Here is a tiny trained network, its code and every weight. The questions are about switching its units off for an input and a target symbol, where a switched-off unit gives its printed mean instead of its output.

import numpy as np


def w(rows, s, z=0):
    codes = np.array(rows[::2]) - 128.0
    scale = np.full(codes.shape[1], s)
    scale[-1] = z or s
    return codes * scale


def norm(h):
    return h / np.sqrt((h * h).mean(-1, keepdims=True) + 1e-5)


def f(y):
    return y / 2 * (1 + np.tanh(0.7978845608 * (y + 0.044715 * y**3)))


def softmax(a):
    e = np.exp(a - a.max(-1, keepdims=True))
    return e / e.sum(-1, keepdims=True)


def log_softmax(a):
    a = a - a.max(-1, keepdims=True)
    return a - np.log(np.exp(a).sum(-1, keepdims=True))


def net(x, mask):
    ids = ['ΔΦΨΩαβγεζηθπστ'.index(c) for c in x.split()]
    T = len(ids)
    res = E[ids] + P[:T]
    u = 0
    for l in range(2):
        r = norm(res)
        for j in range(3):
            rows = slice(2 * j, 2 * j + 2)
            q, k, v = (r @ M[l][rows].T for M in (Q, K, V))
            z = softmax(np.where(np.tri(T) > 0, q @ k.T / 2**0.5, -1e9)) @ v
            o = O[l][rows]
            res = res + np.where(mask[u + j], z, o[:, -1]) @ o[:, :-1]
        u += 3
        y = f(norm(res) @ A[l][:, :-1].T + A[l][:, -1])
        res = res + np.where(mask[u : u + 4], y, B[l][:, -1]) @ B[l][:, :-1]
        u += 4
    return log_softmax(norm(res)[-1] @ U[:, :-1].T + U[:, -1])


Q, K, V, O, A, B = {}, {}, {}, {}, {}, {}
E = w([
[121,119,130,165,140,143,151],'Δ',
[150,147,112,152,116,145,126],'Φ',
[141,178,178,141,167,117,170],'Ψ',
[95,127,122,144,137,156,127],'Ω',
[97,119,111,123,135,144,112],'α',
[128,127,117,150,122,138,123],'β',
[81,77,37,92,116,110,134],'γ',
[90,89,114,141,151,131,145],'ε',
[130,144,123,185,125,170,136],'ζ',
[159,124,123,101,155,135,155],'η',
[56,69,174,132,126,161,94],'θ',
[141,131,154,199,156,103,132],'π',
[142,136,125,153,127,173,131],'σ',
[181,169,114,150,87,168,5],'τ',
],0.03)
P = w([
[65,141,124,120,6,161,175],'0',
[147,90,111,152,150,158,99],'1',
[142,190,141,120,63,154,159],'2',
[63,106,134,106,68,153,142],'3',
[146,72,111,134,179,138,88],'4',
[137,187,136,109,87,144,153],'5',
[48,101,129,94,78,137,133],'6',
[146,68,110,121,189,125,82],'7',
[133,184,133,101,93,140,151],'8',
[47,99,128,89,83,138,126],'9',
[148,64,112,114,198,116,77],'10',
[130,183,132,101,89,139,153],'11',
],0.012)
Q[0] = w([
[151,78,149,176,236,141,111],'0.h1',
[69,141,150,134,106,116,116],'0.h1',
[91,140,140,151,56,101,97],'0.h2',
[135,106,122,166,180,116,53],'0.h2',
[122,125,155,117,7,122,121],'0.h3',
[111,207,117,99,164,144,146],'0.h3',
],0.013)
K[0] = w([
[151,94,233,109,145,95,53],'0.h1',
[53,188,97,144,96,160,150],'0.h1',
[107,136,92,167,56,174,115],'0.h2',
[110,141,211,128,156,57,44],'0.h2',
[145,173,121,227,64,121,97],'0.h3',
[1,190,129,51,195,136,86],'0.h3',
],0.0096)
V[0] = w([
[73,86,65,197,136,141,201],'0.h1',
[122,154,222,68,36,145,109],'0.h1',
[147,176,106,94,163,135,131],'0.h2',
[75,189,254,111,105,46,154],'0.h2',
[116,153,106,140,133,73,100],'0.h3',
[141,95,116,174,98,156,132],'0.h3',
],0.0072)
O[0] = w([
[122,161,156,84,127,151,138,254],'0.h1',
[159,105,193,91,91,104,99,113],'0.h1',
[98,113,69,96,120,103,240,90],'0.h2',
[26,149,115,163,177,144,133,47],'0.h2',
[112,165,82,183,180,139,170,77],'0.h3',
[1,100,53,105,100,66,133,203],'0.h3',
],0.0065,0.0068)
A[0] = w([
[145,124,196,201,150,129,62,210],'0.n1',
[104,60,130,178,143,157,121,236],'0.n2',
[116,116,202,165,134,115,219,24],'0.n3',
[96,134,255,66,120,81,186,6],'0.n4',
],0.0093,0.0018)
B[0] = w([
[120,104,20,36,117,56,112,198],'0.n1',
[98,172,220,95,150,95,69,253],'0.n2',
[113,108,1,202,115,194,142,150],'0.n3',
[148,218,139,189,151,207,148,165],'0.n4',
],0.01,0.0047)
Q[1] = w([
[151,46,96,126,141,33,120],'1.h1',
[70,120,118,125,145,137,73],'1.h1',
[111,141,148,135,76,167,221],'1.h2',
[99,35,116,229,130,135,96],'1.h2',
[167,110,125,11,101,146,187],'1.h3',
[156,59,171,136,169,133,83],'1.h3',
],0.011)
K[1] = w([
[99,86,142,122,167,47,131],'1.h1',
[147,198,145,180,189,116,158],'1.h1',
[116,132,206,208,93,149,80],'1.h2',
[67,1,91,124,222,91,85],'1.h2',
[164,128,166,65,125,222,159],'1.h3',
[112,54,123,149,164,45,187],'1.h3',
],0.0097)
V[1] = w([
[184,126,135,166,152,198,133],'1.h1',
[111,140,98,117,72,189,102],'1.h1',
[62,39,44,67,103,170,218],'1.h2',
[151,228,152,112,95,163,228],'1.h2',
[99,94,2,141,200,100,160],'1.h3',
[184,77,181,70,128,174,152],'1.h3',
],0.0061)
O[1] = w([
[127,93,74,220,153,200,204,156],'1.h1',
[110,113,63,105,151,107,163,254],'1.h1',
[168,109,108,31,255,48,204,136],'1.h2',
[196,85,134,157,159,99,21,148],'1.h2',
[107,157,141,138,16,98,130,42],'1.h3',
[102,109,152,142,66,190,71,95],'1.h3',
],0.0071,0.0057)
A[1] = w([
[206,183,107,183,125,206,162,1],'1.n1',
[124,254,118,171,184,146,167,105],'1.n2',
[72,107,162,123,130,113,105,194],'1.n3',
[216,69,98,89,123,74,101,187],'1.n4',
],0.0088,0.0052)
B[1] = w([
[75,243,136,14,121,18,151,232],'1.n1',
[123,44,193,178,136,58,50,240],'1.n2',
[228,140,151,206,2,71,204,253],'1.n3',
[105,21,202,191,65,112,197,220],'1.n4',
],0.0069,0.004)
U = w([
[110,151,26,166,108,198,181,165],'Δ',
[211,131,136,138,38,74,98,219],'Φ',
[231,204,218,233,171,120,145,137],'Ψ',
[76,147,213,90,185,182,54,132],'Ω',
[182,78,114,122,158,234,105,150],'α',
[182,13,176,182,148,100,138,212],'β',
[67,62,120,54,89,86,73,54],'γ',
[68,80,136,230,212,104,147,106],'ε',
[115,205,103,136,125,15,137,105],'ζ',
[124,86,140,91,186,95,254,149],'η',
[120,170,238,118,106,179,162,56],'θ',
[145,78,3,144,113,85,168,27],'π',
[165,164,116,66,142,207,168,253],'σ',
[153,129,54,173,107,150,11,57],'τ',
],0.013,0.0031)

Each question gives the input, a string of symbols that net reads in full, and the target symbol t.
The units are the heads (2 rows each of Q, K, V and O) and the neurons (one row each of A and B). Each row of codes is followed by its name. A weight is (code - 128) times the scale printed after its matrix; where a second scale follows, it is the last column's (O, A, B and U).
mask holds one flag per unit, layer by layer, with each layer's heads first. A switched-off unit (its flag False) gives its mean, the last column of its rows in O or B, instead of its output. The means were averaged over made-up inputs and are rounded, as every weight is.
A unit's drop is (log p(t) with every unit on - log p(t) with that unit switched off) / (log p(t) with every unit on - log p(t) with every unit switched off).
The circuit of an input: a set's keep is (log p(t) with only the set's units on - log p(t) with every unit switched off) / (log p(t) with every unit on - log p(t) with every unit switched off). Starting from the 12 units with the biggest drops (on a tie, the unit counted first), units are removed one at a time, each time the one whose removal leaves the highest keep (on an exact tie, the one counted first), for as long as the keep stays at least 0.8.
units of the circuit, in order: the units of the circuit, biggest drop first
most important unit: the unit with the biggest drop
k most important neurons: the k neurons with the biggest drops, biggest first
k most important neurons of layer l: the k neurons of layer l with the biggest drops, biggest first
which heads matter: for each layer, one digit per head in row order, 1 if its drop is at least 0.15 and else 0, layers parted by /
input α η Ω Ω ζ, target β: most important unit -> 0.n2
input γ ε Δ Δ Ω Φ Ω β, target η: which heads matter -> 100 / 010
input π β ζ Φ, target β: 2 most important neurons of layer 0 -> [0.n3 0.n4]
input Φ Ω ζ ε Ω γ π, target ζ: units of the circuit, in order -> [0.n1 0.n4]
input ζ Δ Δ Δ Ω ζ β Δ β, target β: units of the circuit, in order -> [1.h2 0.n2 1.n4]
input ε θ θ Ω ζ Ω ζ π, target ζ: units of the circuit, in order -> [0.n1 0.n2]
input ε ζ Δ Ω τ ζ ζ Ω, target Φ: which heads matter -> 010 / 010
input ε Ω Φ β, target Φ: 2 most important neurons -> [1.n3 0.n3]
input ζ Ω ζ ζ ζ, target τ: 2 most important neurons of layer 0 -> [0.n2 0.n1]
input β η β ζ θ β, target β: which heads matter -> 000 / 000
input Φ Φ Δ ζ β β Φ ε, target θ: 3 most important neurons -> [0.n2 0.n1 1.n3]
input η ζ α ζ η Ω β Ω, target β: 2 most important neurons of layer 1 -> [1.n3 1.n1]
input Φ Δ α α ζ ζ ζ β ζ ζ Ψ, target ε: which heads matter -> 010 / 000
input θ Φ Ω ζ β α ζ α Ω Ψ ζ Ω, target Ω: 3 most important neurons -> [1.n3 0.n1 1.n1]
input Δ ζ ζ ζ γ ζ ζ Φ, target η: most important unit -> 1.h2
input ζ ζ ζ η, target σ: units of the circuit, in order -> [0.n4 1.h3]
input γ η Ω σ Ω Δ Ω ζ, target β: 2 most important neurons -> [1.n4 1.n1]
input ε ζ Φ ζ Ω, target Ω: 4 most important neurons -> [0.n2 0.n1 1.n2 1.n4]
input α Ω ζ Ω ε Ω τ ζ, target Φ: which heads matter -> 000 / 110
input θ ζ ε, target ε: most important unit -> 0.n4
input η Ψ π ζ Ω, target ζ: units of the circuit, in order -> [1.h3 0.n2 0.n1 1.n3]
input ζ θ ζ Φ ζ ζ Ω, target θ: units of the circuit, in order -> [0.n1 1.n3]
input τ Δ η ζ Ω ζ ζ β θ, target θ: 2 most important neurons -> [1.n3 0.n4]
